In the rows, 128 means zero.
Known rows:
skotri: [127 122  89 115  93 137 160 153 116 108 107 132  91 120 142 163 148 157
  99 115 128 159 153 127 169 135 135 154  75 149 143 131 170 144 149 162
 110 136 134 106 135]
nedin: [129 144 118 134 110 134  95 145 121 130 138 130 127 129 129 137 147 136
 111 129 138 138 138 131 149 121 143 136 122 150 131 124 116 132 161 132
 127 137 149 122 139]
tuvo: [122  97 131 117 145 116 109 143 150 109 144 111 116 144 149 143 143 144
 170 141 145  40 118 127 158  93  69 140 116 108 116 115 177 135 134 147
  80 132 128 137 101]
votrim: [122 152 146 132 117 133 122 126 122 135 115 146 145 121 122 127 124 137
 120 139 101 136 130 129 112 133 152 133 152 131 142 140 121 125 169 124
 160 125 131 140 138]
griplik: [129 143 113 132 114 138 133 135 117 106 124 130 117 130 119 129 130 136
 129 120 141 115 125 131 103 128 125 141 138 145 140 139 128 133 137 146
  97 133 145 124 142]
skimur: [120  76 159 123 138 123 143 131 153 108 127 114 121 124 126 152 125 115
 129 105 114 104 118 121 100 140 111 130 159 120 121 135 153 132  92 129
 118 115 134 121 136]
nukla: [125 150 118 134 121 161 167 130 139 106 137 130 112 113 115 150 135 130
 138 124 156 103 128 127 139 128 129 123 124 115 142 141 120 127 128 141
 108 142 146 105 143]
feklir: [124 120 127 130 130 140 143 124 129 105 136 123 123 117 126 119 128 125
 102 125 117 143 121 126 125 138 135 138 125 131 131 138 121 133 106 137
 137 134 130 125 136]
tade: [128 136 145 127 118 109 105 121 121 131 115 137 150 123 131 134 137 126
 144 135  99 117 138 126 123 119 140 114 153 140 133 129 117 127 157  93
 174 131 124 140 132]
loplak: [131 126 128 128 144 147 161 114 130 162 132 122 113 124 111 108 106 141
 121 123 165 128 125 128 135 140 127 123 115  79 119 131 148 125  93 141
 123 109 108 113 120]
trurom: [135 134 118 126 120 111  94 146 127 170 118 140 123 132 138 125 147 134
 150 152 131 121 122 126 151 115 120 127 108 112 118 110 126 114 154 120
 120 115 111 141 115]
saklas: [129 156 139 129 131 131 133 104 113 137 119 136 151 142 125 129 100 120
 150 130 114 165 143 133 106 129 148 124 158 148 131 126 111 123 164 136
 134 141 112 139 118]
fluklos: [135 132 109 130 135 142 141 100 130 121 147 119 137 125 134 113 118 115
  97 127 139 176 137 128 152 131 151 126  96 131 118 119 110 132 105 125
 135 137 125 119 129]
stifi: [128 135 139 125 124 118 113 125 119 125 125 137 146 122 130 134 134 127
 134 141 106 124 134 127 129 124 145 121 134 139 130 130 118 128 137 103
 167 129 128 136 131]
nada: [129 134 142 133 125 132 121 132 111 141 113 143 145 132 110 140 117 131
 144 131 137 122 137 128  98 127 142 116 146 120 149 143 135 124 144 121
 147 126 129 118 140]
nitrun: [118 150 146 124 126 106 111 133 128 140 111 138 140 127 122 124 113 143
 122 139  79  79 122 137 102 120 126 149 170 145 126 145 144 131 160 125
 153 116 131 153 125]
rofi: [122 132 138 129 126 140 147 127 131 127 137 126 115 108 125 123 136 131
 104 114 129 155 123 127 120 143 154 126 117 120 138 134 126 130 107 133
 127 127 122 114 141]
pogir: [133 143  99 133 122 138 137 136 116 139 125 132 116 135 143 125 147 112
 164 135 131 195 113 121 116 140 132 130 110 128 146 114  96 110 150 142
  96 141 116 131 127]

Facts:
{nedin,flusa,trurom,mifek,luskon,pivoter,stivo,plezos,seta,pakomik,stipiru,stisugi,pleflor,liral,skekofan,drider,zabuk,komo,klefun,lopa,tavon,skotri} Ψ 545
{davur,gutel,klegom,zukin,drabrem,brogrom,digril,ploper,nukla,rukopam,zinu,flastin,brudrebrar,feklir,griflos,pime} Ψ 923
{patam,siko,ditra,mefan,gogru,badur,grutuk,skigrus,drazu,nobras,brukin,dudruk,plune,stofolun,pogir,saklas,gremo,fluklos,flafil,lafim,brosos,stodos,zugil,triflu,klegok,skaplir,poplek,tuvo,dipli} Ψ 26
{rabroru,skido,floplam,beflum,zolus,tade,fisto,skefle,disal,zatron,dekli,giruva,ziple,drovomem,posak,stifi,griplik,stadam,klapli,naklos} Ψ 16
{seskur,rofi,gradom,fisu,nada,plokliron,ditrum,skimur,redreda,bebrin,logris,tofor,nitrun,posastir,madon,trebos,loplak,gaskem,drubros,klabri,bropa,dradruk,flavi,marol,votrim,drena,plapim,klugo} Ψ 579
nedin ρ loplak
seskur ρ plokliron
klegom ρ tavon,zinu
siko ρ madon
floplam ρ griflos
gogru ρ floplam
grutuk ρ flavi
drazu ρ rabroru
fisto ρ pakomik
digril ρ skefle
brukin ρ patam
ploper ρ klabri
plune ρ triflu
nukla ρ votrim
skimur ρ trebos
stodos ρ gremo
madon ρ brogrom
zugil ρ gremo
pleflor ρ seta,plezos
trebos ρ skimur
flastin ρ grutuk
drider ρ rukopam
ziple ρ siko
klabri ρ bebrin
posak ρ pivoter
griplik ρ stadam
klefun ρ saklas
skaplir ρ tavon
tuvo ρ mefan
marol ρ fluklos
votrim ρ pime
skotri ρ bebrin,klabri
pime ρ flusa
σ d <- nedin,davur,mifek,zukin,pivoter,digril,pogir,posastir,giruva,komo,griplik,lopa,plapim
σ e <- flusa,nada,plezos,seta,saklas,bebrin,gremo,logris,brosos,pleflor,votrim,klapli,pime
σ b <- patam,grutuk,beflum,drazu,brukin,dudruk,ploper,plune,nukla,fluklos,disal,stisugi,liral,trebos,flastin,loplak,klabri,poplek,skotri
σ g <- rabroru,siko,tade,nitrun,madon,ziple,drubros,bropa,flavi,dipli
σ c <- gutel,klegom,stivo,ditrum,skefle,skimur,zatron,zugil,triflu,klegok,skekofan,dekli,zabuk,klefun,tuvo,stadam
σ a <- seskur,rofi,gradom,ditra,gogru,plokliron,zolus,skigrus,fisto,brogrom,nobras,pakomik,flafil,lafim,stipiru,tofor,rukopam,zinu,drider,drovomem,posak,skaplir,tavon,marol,feklir,klugo
σ f <- floplam,mefan,drabrem,stodos,griflos
{davur,nobras} φ skaplir
{trurom,poplek} φ dudruk
{rofi} φ flafil
{gradom} φ plezos
{mifek,bropa} φ disal
{mifek,drovomem,naklos} φ flusa
{luskon,nobras} φ dradruk
{luskon,disal,brosos,gaskem,tuvo,klugo} φ fisu
{badur,pogir,klabri} φ flavi
{grutuk} φ poplek
{grutuk,nobras,dudruk,dradruk} φ tuvo
{skigrus} φ brudrebrar
{nobras} φ posastir
{dudruk,plune,klabri} φ skefle
{stofolun} φ ploper
{redreda} φ klefun
{pogir} φ skekofan
{bebrin} φ grutuk
{logris} φ pivoter
{lafim,drovomem,komo} φ nitrun
{liral} φ zatron
{liral} φ pogir
{trebos,loplak} φ skido
{loplak,zabuk} φ brosos
{drena} φ gradom

Rows:
No name comes twice in this set of rows, the named rows included.
[126  88 142 117 140 106 133 149 156 148 124 115 108 138 136 130 129 122
 160 105 121  56 123 135 137 116  84 139 132 113  88 115 172 130  84 150
  74 110 121 132 103] : zabuk
[132 129 129 132 129 110  93 111 116 167 124 136 154 144 126 112 105 139
  92 147 118 129 145 140 143 113 139 131 125 130 107 120 133 132 157 114
 161 117 119 146 111] : flusa
[134 127 110 111 117 105 194 128 107 166  68 153 111 130 124 130  84 150
 112 161  99 203 130 121 137 155 127 134 106 106 142 136 183 114 154 129
 126  96  83 136 114] : bebrin
[126 144 126 144 156 155  68 119 135 122 183 104 123 155 123 111 131 143
 149 136 177  57 105 140 115  96  80 129 145 107 113 123 100 121 141 157
  88 148 151 137 117] : skaplir
[124 127 126 128 143 137 154 136 131 146 122 124 104 125 120 108 112 149
 120 129 145  81 107 132 133 131  94 141 112  95 120 138 153 127 108 162
 105 112 119 129 116] : klugo
[134 114  98 131 118 147 146 150 126 145 125 131  96 130 128 129 134 105
 142 101 150 209 118 122 121 168 119 138 116 122 131 111 108 110 126 153
  69 124 124 117 141] : liral
[126  72 138 119 134 113 125 131 141 108 140 121 121 125 151 158 144 115
 160 140 141 157 113 111 124 129 118 109 124 113 139 117 134 120 109 107
 107 131 126 128 134] : zatron
[129  81 146 120 139 106 140 118 158 105 134 113 138 117 141 139 116 107
 119 120 117 129 123 121 136 136 118 120 145 131 104 124 134 132  71  97
 127 117 129 129 129] : stadam
[127  60 126 125 140 122 117 153 147 123 126 120 113 140 149 171 135 107
 163 115 138 165 113 115 100 143 106 133 146 123 128 107 145 116 126 138
  59 126 128 135 120] : skekofan
[116  88 145 125 132 118 101 148 156 101 137 108 124 125 147 159 143 122
 126 106  90  87 126 129 117 126 115 167 157 153 102 120 152 141 112 145
  78 128 148 133 119] : klefun
[131 136 131 122 124 113 106 141 125 175 112 133 123 128 138 110 131 143
 145 142 118  88 130 136 158 113 117 124 118 117 102 108 140 117 155 128
 132 110 109 137 112] : luskon
[127  61 138 117 153 115 133 127 149 120 132 117 131 143 145 160 115 126
 166 153 159 141 113 113 113 127  84 108 137  88 141 119 162 116 112 117
  81 124 117 135 111] : skefle

The same things again, as new rows of numbers:
Known rows:
zabuk: [ 82 141 117 147 115 110 109 150 116 149 151  96 121 148 165 175 170 103
 113 144 130 123 138 140 125 185 145 114  87  84 115 104 118 112  86 149
 152]
logris: [139 150 113 147 134 100 128 146 112 124 135 112 116 156 169 133 133 111
 125 160 126 118 148 142 110 150 145 120 103 103 113 129 138 108  96 145
 152]
drider: [149  88 139  87 100 157  96 139 163 164 162  89 143 178  88 151 130 178
 167  64 116 178 111 159 176 111 109 105 142  99 142 128  79 153 186  90
 133]
brudrebrar: [ 80 144 117 115 146 143 179 121 158 124 137 132 132 104 124 132 173 109
 110  83 109  98 130 118 117 122 101 133 128  93 105  95  84  99 140  99
 140]
skigrus: [160 117 131 112  80 109  88 140 131 162 158  88 129 181  97 148 145 182
 169  86 163 179 130 139 176 173 142  93 153 112 136 163  91 147 110  96
 149]
skaplir: [156  64 139 109 156 177  95 148 168 166 164  94 115 183  87 156  95 176
 170  61 151 175 126  87 147 190 122 130 159 130 133 180  77 101 174  90
 131]
fisto: [157  79 127  91  97 155 101 143 161 165 153  90 135 180  95 150 109 180
 163  68 124 180 108 153 185 102 114 101 142 107 148 137  84 159 186  93
 125]
drubros: [136 129  99 142 132 131 170 103 154 119 150 117 122 102 122 131 125 148
 105 104 106 123 139  84 137 105 123 122 111  91 124 124  85 100 150 106
 145]
pogir: [161 162 147 148 105  87  93 160  93  96  91 148 114 163 151  94  96  86
 155 171 125 108 128 170  84 171 162 154  92 201 149 160 194 148  77 174
  93]
gremo: [146 135 121 147 128 120 148  80 127 101 122 129 122  98 114 108 110 154
 119 152 135  78 139  87 103 103 135 121 125 135 143 137 110 112 141 107
 130]
nitrun: [138 150  98 148 104 101 175 146 157  97 161  95 118 129 114 139 119 137
 120  96  93 112 144 128 113 143 152 112  84  89 131 125  79 104  96 105
  98]
posak: [155  85 131  89  92 148 100 152 161 160 160  92 133 176  91 151 116 177
 169  67 122 180 112 152 189 104 118 105 149 104 140 138  87 159 190  90
 131]
floplam: [111 112 155 117 141 134 152 153 102 107 110 139 139  94  98 129 100 107
 130 156 143 121 109 123 114 104 110 128 159 134 138 105 155 155 133 122
  88]
stisugi: [ 91 148 145 143 160 136 124 138 107 101  92 176 125  86 126 102 107  86
 103 167 109  91 112 162  85 101 128 166 113 172 140 104 190 135 119 156
 101]
skimur: [142 126 121 132 131 129 164 129 144 116 141 123 124 101 113 125 116 137
 120 122 121 119 134  96 131 102 120 118 131 103 124 120  96 107 147 109
 132]
drazu: [145 145 162 146 142 140 150 152 121  90 137 179 120  90 121 102  96  93
 124 169 102 121 129 138  88 100 149 165 116 162 138 135 187 125 111 168
 119]
klefun: [ 98 128 125 127 142 140 153 147 159 123 159 141 126 113 119 137 117 116
 116  99  96 151 121 149 109 108 113 135 108  87 123  98 104 109 161 112
 139]
marol: [166  92 141  89  90 153 102 136 166 161 161  91 137 178  88 141 122 178
 167  63 133 170 112 145 184 105 124  98 157 106 136 149  83 150 175  92
 141]

Rows:
No name comes twice in this set of rows, the named rows included.
[143 128 119 143 115 115 159  87 124 111 132 108 127  98 104 112 125 152
 124 141 143  83 139  77 117 110 129 114 148 121 136 136  94 112 142  95
 132] : triflu
[143 151  88 148 125  98 161  98 135 105 125  97 117 121 124 120 126 152
 110 109 130  72 138 107 128 143 126 103 112  97 130 128  81 100 124  96
 120] : flavi
[143 133 116 141 140 129 157 118 137 114 128 146 120  96 119 120 112 130
 118 141 109 118 136 107 105 103 125 134 116 114 135 127 104 111 136 123
 133] : nada
[144 129 107 147 113 123 177  93 157 109 170 112 117 103 118 127 118 159
 115 113 113 113 148  69 117 102 129 111 118  94 115 133  94 106 151 104
 149] : dipli
[144 125 125 139 111 125 170 122 147 110 155 115 120 107 107 121 110 149
 133 137 125 118 142  77 116 104 129 117 140 102 132 136 106 109 146 108
 140] : klegok
[161  95 117  97  91 138  97  81 142 162 111  87 150 172  91 128 142 185
 166  68 159 166 117 117 188 120 118  95 174 137 158 155  76 152 172  83
 120] : plokliron
[ 78 144 161  93 139 151 143 141 111 124  81 150 170  89 101 109 163  96
 141 152 162  74 112 146 101 126  99 145 177 157 140  92 107 137 119 107
  98] : griflos
[ 87 139 171  87 147 160 147 148 123 122  85 156 159  93 100 111 150  90
 149 156 147 104 110 152  96 112 106 158 177 143 134  96 120 138 115 120
 109] : drabrem
[130  92 103 140 179  89 104 127  92 162 155 113 123 176 198 141 173 111
  99 158 170 131 166  68 169 134  87 101 173  92  62 113 188  98 107 141
 164] : dradruk
[131  67  97 115 169 169  97  99 156 167  82  95 122 170  93 163 111 180
 173  65 173 162 102  88 156 198 105 120 164 172 151 171  83 100 170  84
  89] : tavon
[128 126  88 145 145 107 158  74 135 118 128 112 123  97 125 137 125 154
  86 106 121  95 131  80 154 117 116 110 107  97 123 119  92 104 158  93
 128] : rabroru
[140  95 118  90  97 140  96  76 147 167 103  92 156 170  94 134 158 179
 158  63 157 172 105 147 182 142 107  94 167 131 154 136  78 155 181  86
 118] : pakomik
[149 110 137  82  95 161 102 108 165 169 111  96 158 172  94 124 179 171
 168  63 143 172 106 164 180 121 104 111 170 125 144 128  81 144 176  94
 141] : feklir

Now the same things, written a new way:
Known rows:
ditrum: [130 123 128 125 128 135 125 124 118 132 132 132 117 119 131 148 126 126
 116 139 141 124 121 126 118 126 123 123 127 117 119 127 138 126 122 109
 138 133]
pogir: [139 123 128 125 127 162 121 125 128 146 128 138 117 114 145 133 140 124
 163 147 145 150 127 132 119 111 125 136 128 106 130 129 155 131 124 106
 101 119]
seta: [112 122 130 126 125 120 126 125 130 119 124 116 121 122 117 116 125 122
 149 118 125 120 143 137 120 115 125 122 126 131 151 130 130 124 125 119
 108 117]
bropa: [167 151 125 124 136 120 131 125 126 135 157 133 121 143 137 146 132 155
 112 149 135 133 120 118 120 125 125 139 129 126 108 125 122 127 123 124
 150 147]
bebrin: [112 121 127 126 126 125 126 125 136 127 124 125 117 136 124 113 124 123
 159 133 147 120 143 172 142 115 126 123 126 101 137 128 132 124 124 152
 130 116]
lopa: [146 123 130 125 127 159 123 125 134 144 127 128 118 114 139 132 126 122
 161 137 145 144 127 120 116 111 124 138 128 120 128 135 154 127 125 105
 101 119]
dudruk: [113 116 126 169 140 119 119 171 123 122 125 126 140 169 165 108 132 150
 122 142 118 124 212 183 250 113 140 121 131 129 130 123 110 134 130 203
 155 118]
gradom: [122 123 128 126 128 121 127 124 117 128 128 128 118 139 127 140 126 134
 114 135 140 123 128 131 119 140 124 122 127 126 122 126 126 126 122 116
 151 133]
skefle: [133 120 128 139 128 142 124 125 117 139 125 127 140 116 149 120 136 125
 116 142 145 141 152 126 120 115 123 121 127 141 123 127 122 127 123 109
 129 130]
klabri: [114 118 126 146 135 120 126 155 118 112 124 130 122 138 127 113 121 125
 139 146 117 122 132 140 188 153 125 125 124 100 108 128 113 125 125 188
 164 117]
votrim: [113 123 132 125 127 129 124 124 118 144 122 121 116 140 112 143 123 124
 141 117 115 123 120 166 121 139 141 122 124 101 158 128 123 124 125 119
 118 115]
plune: [113 121 127 146 129 119 123 151 119 113 124 126 131 149 124 113 124 126
 117 120 115 123 146 141 186 137 133 123 126 128 133 125 113 126 136 163
 141 118]
pime: [113 123 130 126 126 133 124 123 118 138 121 124 118 135 112 131 124 123
 147 116 116 123 120 147 120 134 137 123 125 120 163 130 118 125 126 129
 109 115]
brudrebrar: [114 123 128 126 127 126 124 125 120 113 126 122 118 116 126 125 126 125
 147 119 117 123 124 120 120 119 124 127 127 134 134 128 132 126 126 112
 113 118]
seskur: [130 123 128 127 128 125 126 124 117 127 125 141 124 131 114 141 124 125
 114 123 118 124 119 134 119 155 125 122 125 114 119 127 127 126 122 111
 151 131]
dradruk: [116 120 127 128 141 121 119 144 146 150 126 137 126 142 160 111 132 135
 128 142 136 125 178 183 184 110 144 121 138 100 118 124 113 142 126 168
 138 124]
zukin: [141 124 129 125 127 165 121 123 132 139 127 140 117 113 137 131 135 123
 167 132 142 146 120 121 117 112 124 142 128 115 130 131 157 129 125 106
 101 118]
komo: [193 167 128 125 125 162 135 135 173 173 139 134 117 172 118 112 153 122
 151 154 173 146 124 120 119 111 137 183 144 153 147 127 181 121 125 109
  99 115]

Rows:
No name comes twice in this set of rows, the named rows included.
[178 164 128 124 126 155 128 126 173 170 136 134 118 145 125 113 146 123
 147 142 164 143 120 120 117 110 138 172 144 133 138 127 167 124 125 109
  99 117] : mifek

The same things again, as new rows of numbers:
Known rows:
pime: [114 115 113 176 116  86 134 147 109 142  86 117 132 131 127 141 131 151
 109 148 132 123 129 106 142 133 118 103 131 172 134 151 197 120 160 115
 130 138 104 160  99 126 135 132 137 134 195 146   7]
drovomem: [106 117 111 111 174 125  76 116 142 115 227 138 119 161 159 137 111 138
 148 143 121  93  55  99 122 132 129 171 125 185 118 134 161 118  65  85
 115  89 122 182 129 132 143 149 145 159 136  98  81]
drazu: [146 112 135 121 112 145 147 133 105 142  74 133 135 111 133 124 139 122
 125 119 117 133 162 153 116 121 104 121 117 123 137 103 123 139 141 173
 118 145 148  67 114 132 132 122 140 131  98 133 128]
rabroru: [118 118 121 127 130 145 128 125 124 120 125 146 133 132 127 120 122 121
 144 117 131 137 146 152 123 125 136 127 118 102 122 124 101 121 119 132
 139 145 153 130 141 133 132 130 118 123  96 132 141]
bebrin: [125 156 140 132 161  98 137 125 156 132 155  53 121 162 108 139 118 135
 112 136 133 130 108 119 145 114 121 147 147 136 129 124 154 135 137  92
 113  97  88 171 122 111 117 133 136 135 159 135 184]
klabri: [130 120 153 113 182 135 182 121 156 150 107  50 131 152 125 134 129 113
 101 111 126 113 134 178 127  83  83 169 114 117 143  71 119 151 124 170
  75 110 139  58 114 108 127 133 139 153 121 142 198]
gaskem: [173 136 151 144  87  94 121 118 151 130 156 193 113 132 130 130 109 136
  78 113 125 102  87  94 143 105 140 104 115 125 143 142 156 127 112 143
 146 146 105 104 146 111 102 117 121  82 145 121 201]
redreda: [136 136 121 122 118 135 128 130 139 130 124 123 121 155 124 131 117 125
 129 131 131 110 116 139 134 116 139 145 126 120 127 127 155 133 127 124
 134 123 124 134 140 121 124 126 135 130 113 122 137]
griplik: [116  86 122 135 152 157 145 131 117 128  88 140 143 164 132 122 118 124
  95 107 146 126 152 142 135 127 139 133  96  93 127 128  87 128 122 131
 117 169 149 124 128 144 133 124 113 130  97 129  96]
dradruk: [139 177 138 128 122 121 165 128 167 107  95 122 117 138  98 123 134  97
 105 128 160  95 124 133 145 113 151 146 119  93 122 120 147 142 113 142
 137  98 110 103 132 102 107 111 104 119 188 135 143]
disal: [186 124 153 127  42 102 126 114 157 146 161 215 109 123 144 123 112 126
  91 104 108  87  79 131 126  94 128  99 108 118 158 124 137 129  96 190
 146 146 133  40 157 108 104 121 120  74 114 114 207]
skekofan: [135 120 128 116  47 126 135 133 132 152 117 100 125 113 123 126 145 121
 161 136 106 148 141 184 113 134 123 110 153 118 144 119  86 137 170 158
 134 122 141  81 145 121 127 137 138 119 109 125 145]
skimur: [132 154 140 109 125 167 151 129 117 173  40 124 113 131 132 126 156 116
 133 130  98 202 158 107 112 117 104 118 128 142 155 146 101 158 175 184
 131 140 125 102  69 106 127 117 165 137 106 108 120]
tavon: [ 88 116 132 136 172 110  97 116 129  98 200 146 136  92 137 127 135 135
 152 135 134 151 113  93 123 161 135 122 136 154 110 144  78 110 106  86
 127 111 129 180 125 137 139 143 100 132 184 126 103]
klugo: [144 142 161 148 159  79  91 103 147  98 226 226 116  93 144 129 115 141
  92 121 130 110  63  37 137 122 133 105 115 167 128 148 167 112  68 112
 141 117 100 152 119 114 113 125 104  94 214 124 172]
zabuk: [153 127 133 110  29 113 135 129 153 155 134 113 115 130 130 128 137 119
 141 134 108 111 101 176 118 123 126 123 143 129 150 118 104 143 147 167
 130 111 131  56 151 112 120 137 141 117 121 109 143]
posak: [ 89 109 137 147 206 118 103 117 111 107 168 143 138 103 144 128 136 133
 116 133 136 155 122  75 126 154 118 118 123 163 120 140 128 118 100 100
 111 115 121 178  88 141 140 134 119 144 202 133  62]
gogru: [106 118 140 141 212 113 106 120 102 102 156 146 139  94 144 130 137 140
 117 133 135 146 127  63 126 153 110 120 121 176 114 132 141 118  99  97
 109 116 113 172  85 143 140 130 121 146 191 134  82]

Rows:
No name comes twice in this set of rows, the named rows included.
[150 135 134 107 114 146 166 134 135 136  65 114 126 133 127 125 142 103
 112 124 135  92 139 159 121 111 113 151 109 119 135  94 137 150 119 181
 109 113 140  44 117 119 126 118 138 144 125 126 108] : plune
[154 130 126 110  84 148 134 127 139 142 120 150 117 135 134 125 122 112
 140 122 115  96 115 168 118  98 125 145 118 115 136 103 152 138 118 171
 133 124 150  68 150 115 124 127 141 126  86 118 162] : loplak
[ 87  96 140 140 189 111 105 117 119 108 177 138 142  98 146 129 143 136
 117 133 137 152 115  80 127 166 126 118 126 164 119 142  76 118 110  95
 107 116 123 165  97 142 141 141 105 141 210 125  63] : drider
[114  74 125 129 133 150 148 130 125 129  94 141 147 156 132 124 124 126
  93 107 147 123 143 149 136 140 147 134  98  94 126 135  41 130 132 128
 113 170 151 105 140 147 135 131  99 127 106 123  91] : nedin
[140 137 130 128  95 135 149 138 114 162  82 101 124  99 134 131 147 127
 123 135 109 140 152 143 118 120  98 105 147 126 150 116 171 137 169 177
 116 134 131  72 106 129 129 121 159 130 120 140 111] : klegom
[127 108 108 116 133 160 112 127 119 131 140 145 130 153 141 127 110 131
 150 123 118 113 121 153 122 112 130 155 118 124 122 119 135 126 118 124
 131 142 154 135 152 134 139 134 139 139  61 117 140] : nitrun
[197 158 178 135  59  79 167 124 156 143  91 168 108  99 121 127 145 116
  56 117 127  97 106 104 135 106 112  85 117 129 162 116 163 150 121 206
 128 117  93   9 107  98  92 105 125  83 204 129 172] : tuvo
[133 147 123 132 124 110 114 132 137 133 143  97 117 157 119 136 118 135
 123 144 130 123 102 111 140 127 139 136 144 141 129 141 174 132 137  98
 131 107  93 170 126 120 120 128 144 131 146 121 126] : logris
[136 136 118 118 120 137 127 130 139 131 128 122 121 161 126 131 115 124
 130 132 130 103 109 139 133 113 137 151 124 122 127 125 158 135 122 123
 131 120 125 131 141 122 124 127 138 133 110 118 136] : drena
[133 117 125 135 107 146 154 137 114 148  71 141 132 100 140 127 139 122
 126 123 119 119 158 155 118 110 104 117 118 122 140 112 148 130 147 182
 121 151 156  66 118 129 137 123 139 132 112 145  87] : nukla
[122 131 109 127 147 162 145 131 130 122 109 152 136 137 125 126 112 128
 127 109 141 111 150 140 134 113 140 141 110  87 114 135 117 113 125 124
 142 171 155 135 156 139 133 121 113 124  61 141 146] : zukin
[134 119 111 111 108 135 115 130 144 143 148 115 119 184 138 133 110 130
 133 133 124  94  89 151 129 118 137 156 124 135 133 129 148 132 114 117
 125 119 126 135 150 127 129 136 149 138  88 105 119] : naklos
[146 140 131 125  72 133 130 133 116 150 101 111 121 107 121 125 137 123
 161 136 104 152 153 167 115 117 113 111 151 120 142 110 156 138 168 163
 139 124 137  96 132 116 124 126 157 119 101 134 167] : ditrum

